Below are the code and all the weights of a small trained network. Each question names an input and a target symbol and asks about switching units off, where a switched-off unit gives its printed mean instead of its output.

import numpy as np


def w(rows, s, z=0):
    codes = np.array(rows[::2]) - 128.0
    scale = np.full(codes.shape[1], s)
    scale[-1] = z or s
    return codes * scale


def norm(h):
    return h / np.sqrt((h * h).mean(-1, keepdims=True) + 1e-5)


def f(y):
    return y / 2 * (1 + np.tanh(0.7978845608 * (y + 0.044715 * y**3)))


def softmax(a):
    e = np.exp(a - a.max(-1, keepdims=True))
    return e / e.sum(-1, keepdims=True)


def log_softmax(a):
    a = a - a.max(-1, keepdims=True)
    return a - np.log(np.exp(a).sum(-1, keepdims=True))


def net(x, mask):
    ids = ['αβγητψω'.index(c) for c in x.split()]
    T = len(ids)
    res = E[ids] + P[:T]
    u = 0
    for l in range(2):
        q, k, v = (norm(res) @ M[l].T for M in (Q, K, V))
        z = softmax(np.where(np.tri(T) > 0, q @ k.T / 2**0.5, -1e9)) @ v
        res = res + np.where(mask[u], z, O[l][:, -1]) @ O[l][:, :-1]
        u += 1
        y = f(norm(res) @ A[l][:, :-1].T + A[l][:, -1])
        res = res + np.where(mask[u : u + 8], y, B[l][:, -1]) @ B[l][:, :-1]
        u += 8
    return log_softmax(norm(res)[-1] @ U[:, :-1].T + U[:, -1])


Q, K, V, O, A, B = {}, {}, {}, {}, {}, {}
E = w([
[171,149,132,122,207,4,73,142,118,136,130,13],'α',
[97,151,212,199,152,162,129,116,48,253,193,119],'β',
[146,105,5,146,82,175,16,123,121,157,138,180],'γ',
[46,172,122,214,169,132,63,145,229,191,91,196],'η',
[173,117,98,71,108,81,129,3,227,179,2,81],'τ',
[126,23,109,170,139,180,217,194,137,182,80,74],'ψ',
[128,118,106,116,61,129,80,45,104,103,152,53],'ω',
],0.0059)
P = w([
[63,105,143,48,17,16,142,187,146,152,166,130],'0',
[90,120,155,105,63,72,112,153,156,158,136,117],'1',
[98,102,137,121,84,115,87,143,143,144,110,92],'2',
[118,113,143,138,82,139,78,111,144,162,104,74],'3',
[124,119,134,149,123,141,86,108,130,159,101,85],'4',
[146,120,115,169,143,161,95,101,132,153,91,89],'5',
[158,137,100,161,153,175,111,75,122,148,98,89],'6',
[184,147,92,171,174,179,135,62,121,151,90,111],'7',
[174,159,67,155,207,152,163,78,123,148,128,135],'8',
[180,157,56,166,234,169,170,70,131,117,143,158],'9',
[150,153,2,163,249,171,164,45,38,132,69,157],'10',
],0.008)
Q[0] = w([
[112,131,99,124,71,130,74,94,167,138,122,141],'L0H0',
[122,160,164,81,103,119,104,199,107,4,165,244],'L0H0',
],0.032)
K[0] = w([
[146,136,167,124,80,130,112,73,122,116,135,62],'L0H0',
[91,102,204,112,80,43,135,252,138,157,125,134],'L0H0',
],0.028)
V[0] = w([
[114,136,255,157,184,96,123,211,158,135,72,55],'L0H0',
[175,135,158,109,130,92,82,229,151,230,15,212],'L0H0',
],0.0056)
O[0] = w([
[163,25,214,133,173,75,121,111,44,133,96,193,3],'L0H0',
[252,218,114,196,124,108,144,197,110,177,64,176,64],'L0H0',
],0.003)
A[0] = w([
[199,157,126,98,167,18,84,79,135,95,114,4,181],'L0N0',
[143,163,164,156,115,124,101,85,72,175,202,90,202],'L0N1',
[129,66,140,169,110,181,184,208,148,158,107,73,129],'L0N2',
[73,128,124,86,129,129,132,85,172,153,138,78,138],'L0N3',
[76,182,208,174,169,132,86,130,197,145,115,137,143],'L0N4',
[121,117,45,155,101,123,20,142,129,173,131,134,176],'L0N5',
[100,110,133,98,55,42,122,198,141,149,148,106,207],'L0N6',
[151,148,68,154,237,135,150,77,104,138,142,131,251],'L0N7',
],0.013,0.0029)
B[0] = w([
[136,20,72,160,112,80,84,143,181,137,103,52,221],'L0N0',
[86,183,151,102,142,139,108,115,7,168,152,122,187],'L0N1',
[107,120,21,128,91,154,180,141,32,194,76,111,203],'L0N2',
[64,130,122,108,101,161,169,64,157,125,106,109,204],'L0N3',
[56,161,148,188,148,85,72,117,157,162,94,114,179],'L0N4',
[103,115,107,120,103,177,16,120,147,134,141,130,229],'L0N5',
[82,132,187,154,57,113,149,209,158,135,143,134,196],'L0N6',
[144,143,95,116,210,165,106,121,123,128,101,108,252],'L0N7',
],0.011,0.014)
Q[1] = w([
[102,30,71,133,142,133,114,92,81,121,59,55],'L1H0',
[21,115,3,152,203,183,25,154,69,137,116,78],'L1H0',
],0.004)
K[1] = w([
[134,162,88,145,217,166,129,109,140,133,158,130],'L1H0',
[144,138,65,106,254,168,144,48,147,115,122,100],'L1H0',
],0.0079)
V[1] = w([
[194,55,49,107,87,137,198,145,137,123,118,90],'L1H0',
[124,175,121,91,126,171,162,139,2,137,181,130],'L1H0',
],0.024)
O[1] = w([
[26,150,195,124,189,156,26,172,105,109,105,186,62],'L1H0',
[154,46,167,205,116,100,98,160,254,125,153,115,3],'L1H0',
],0.0077,0.0033)
A[1] = w([
[71,147,207,135,151,153,226,118,45,184,169,125,253],'L1N0',
[171,18,111,184,98,131,189,102,255,128,90,137,8],'L1N1',
[94,118,161,102,123,168,68,132,121,59,183,128,75],'L1N2',
[60,74,186,99,170,119,110,181,82,84,92,146,32],'L1N3',
[79,160,212,163,173,114,31,87,184,140,145,144,85],'L1N4',
[161,116,126,200,169,144,143,109,144,128,168,108,2],'L1N5',
[170,62,73,80,131,169,164,131,97,113,98,99,108],'L1N6',
[142,62,201,230,169,166,107,126,126,153,160,198,161],'L1N7',
],0.015,0.00097)
B[1] = w([
[116,98,117,116,195,173,149,43,110,48,206,125,200],'L1N0',
[148,114,86,37,125,230,75,98,117,87,139,228,196],'L1N1',
[155,77,110,124,181,151,94,84,123,131,110,166,168],'L1N2',
[160,132,168,92,207,100,92,10,150,85,86,127,224],'L1N3',
[74,34,122,140,184,101,129,173,114,170,149,58,205],'L1N4',
[134,149,104,112,94,138,75,112,154,170,77,128,172],'L1N5',
[152,152,96,164,95,81,174,76,152,133,169,110,255],'L1N6',
[206,123,91,88,182,61,129,143,61,155,116,73,167],'L1N7',
],0.013,0.0082)
U = w([
[168,160,117,86,172,138,107,64,73,137,65,132,133],'α',
[190,125,118,99,90,216,68,162,193,125,161,197,34],'β',
[97,224,110,215,83,118,149,150,221,146,116,105,77],'γ',
[246,133,119,151,113,98,226,98,99,133,193,105,152],'η',
[105,143,131,117,192,183,144,183,3,114,102,189,89],'τ',
[144,54,167,173,185,47,81,190,164,112,103,91,113],'ψ',
[32,80,147,103,77,136,139,87,144,99,177,100,254],'ω',
],0.0042,0.0024)

Each question gives the input, a string of symbols that net reads in full, and the target symbol t.
The units are the heads (2 rows each of Q, K, V and O) and the neurons (one row each of A and B). Each row of codes is followed by its name. A weight is (code - 128) times the scale printed after its matrix; where a second scale follows, it is the last column's (O, A, B and U).
mask holds one flag per unit, layer by layer, with each layer's heads first. A switched-off unit (its flag False) gives its mean, the last column of its rows in O or B, instead of its output. The means were averaged over made-up inputs and are rounded, as every weight is.
A unit's drop is (log p(t) with every unit on - log p(t) with that unit switched off) / (log p(t) with every unit on - log p(t) with every unit switched off).
The circuit of an input: a set's keep is (log p(t) with only the set's units on - log p(t) with every unit switched off) / (log p(t) with every unit on - log p(t) with every unit switched off). Starting from the 12 units with the biggest drops (on a tie, the unit counted first), units are removed one at a time, each time the one whose removal leaves the highest keep (on an exact tie, the one counted first), for as long as the keep stays at least 0.8.
units of the circuit, in order: the units of the circuit, biggest drop first
unit that matters most: the unit with the biggest drop
top k neurons: the k neurons with the biggest drops, biggest first
top k neurons in layer l: the k neurons of layer l with the biggest drops, biggest first
input ω η ψ α β ψ β η, target β: units of the circuit, in order -> [L1H0 L1N1 L0N0]
input ψ ψ β ψ ψ α γ ψ β ω, target β: top 4 neurons in layer 0 -> [L0N2 L0N3 L0N7 L0N0]
input α η ω β ω ψ ψ γ ψ β, target ψ: unit that matters most -> L0N1
input ψ α β, target η: top 2 neurons -> [L0N6 L0N1]
input γ ω β η η η, target η: units of the circuit, in order -> [L1H0 L0N0]
input ψ η α α β ψ γ ψ β β τ, target β: units of the circuit, in order -> [L0N0 L1N1 L1H0]
input β τ β τ, target β: top 2 neurons in layer 0 -> [L0N1 L0N0]
input α η α γ β β ω, target β: top 2 neurons -> [L1N1 L0N7]
input η ψ ψ ψ τ, target ψ: top 2 neurons -> [L0N0 L0N2]
input β ψ ψ η, target ψ: top 2 neurons -> [L0N2 L1N4]
input η ψ ψ ψ ψ ψ, target ψ: top 2 neurons -> [L0N0 L0N3]
input ψ η α α ψ ψ η, target ψ: top 4 neurons in layer 0 -> [L0N4 L0N5 L0N3 L0N0]
input γ ω η ψ, target η: units of the circuit, in order -> [L0N4 L0H0 L1N6 L0N5]
input ψ η η τ η α η β β ψ, target β: top 2 neurons -> [L0N2 L1N1]
input η η γ α ω ψ η η ψ, target η: unit that matters most -> L0N2
input ψ β β ψ η η β, target η: top 2 neurons -> [L0N1 L0N0]
input γ ω η, target γ: top 3 neurons -> [L0N4 L0N5 L0N6]
input γ ω η ψ η β η η α, target η: units of the circuit, in order -> [L1H0 L1N6 L0N2]
input α α ψ β, target ψ: top 4 neurons in layer 0 -> [L0N2 L0N6 L0N1 L0N3]
input ω β α γ β ψ α β γ, target β: top 2 neurons in layer 0 -> [L0N5 L0N2]
input ω β α, target β: top 2 neurons -> [L0N1 L1N1]
input τ η ψ ψ γ β γ τ β ψ, target β: top 2 neurons -> [L0N0 L0N2]
input ω ψ α, target ψ: top neuron -> [L0N2]
input β ψ ω ω γ β η η β β α, target β: top 2 neurons -> [L0N0 L1N1]
input β τ η ψ α, target ψ: top 2 neurons -> [L0N0 L0N2]
input τ β γ η, target γ: top 3 neurons in layer 0 -> [L0N4 L0N0 L0N6]
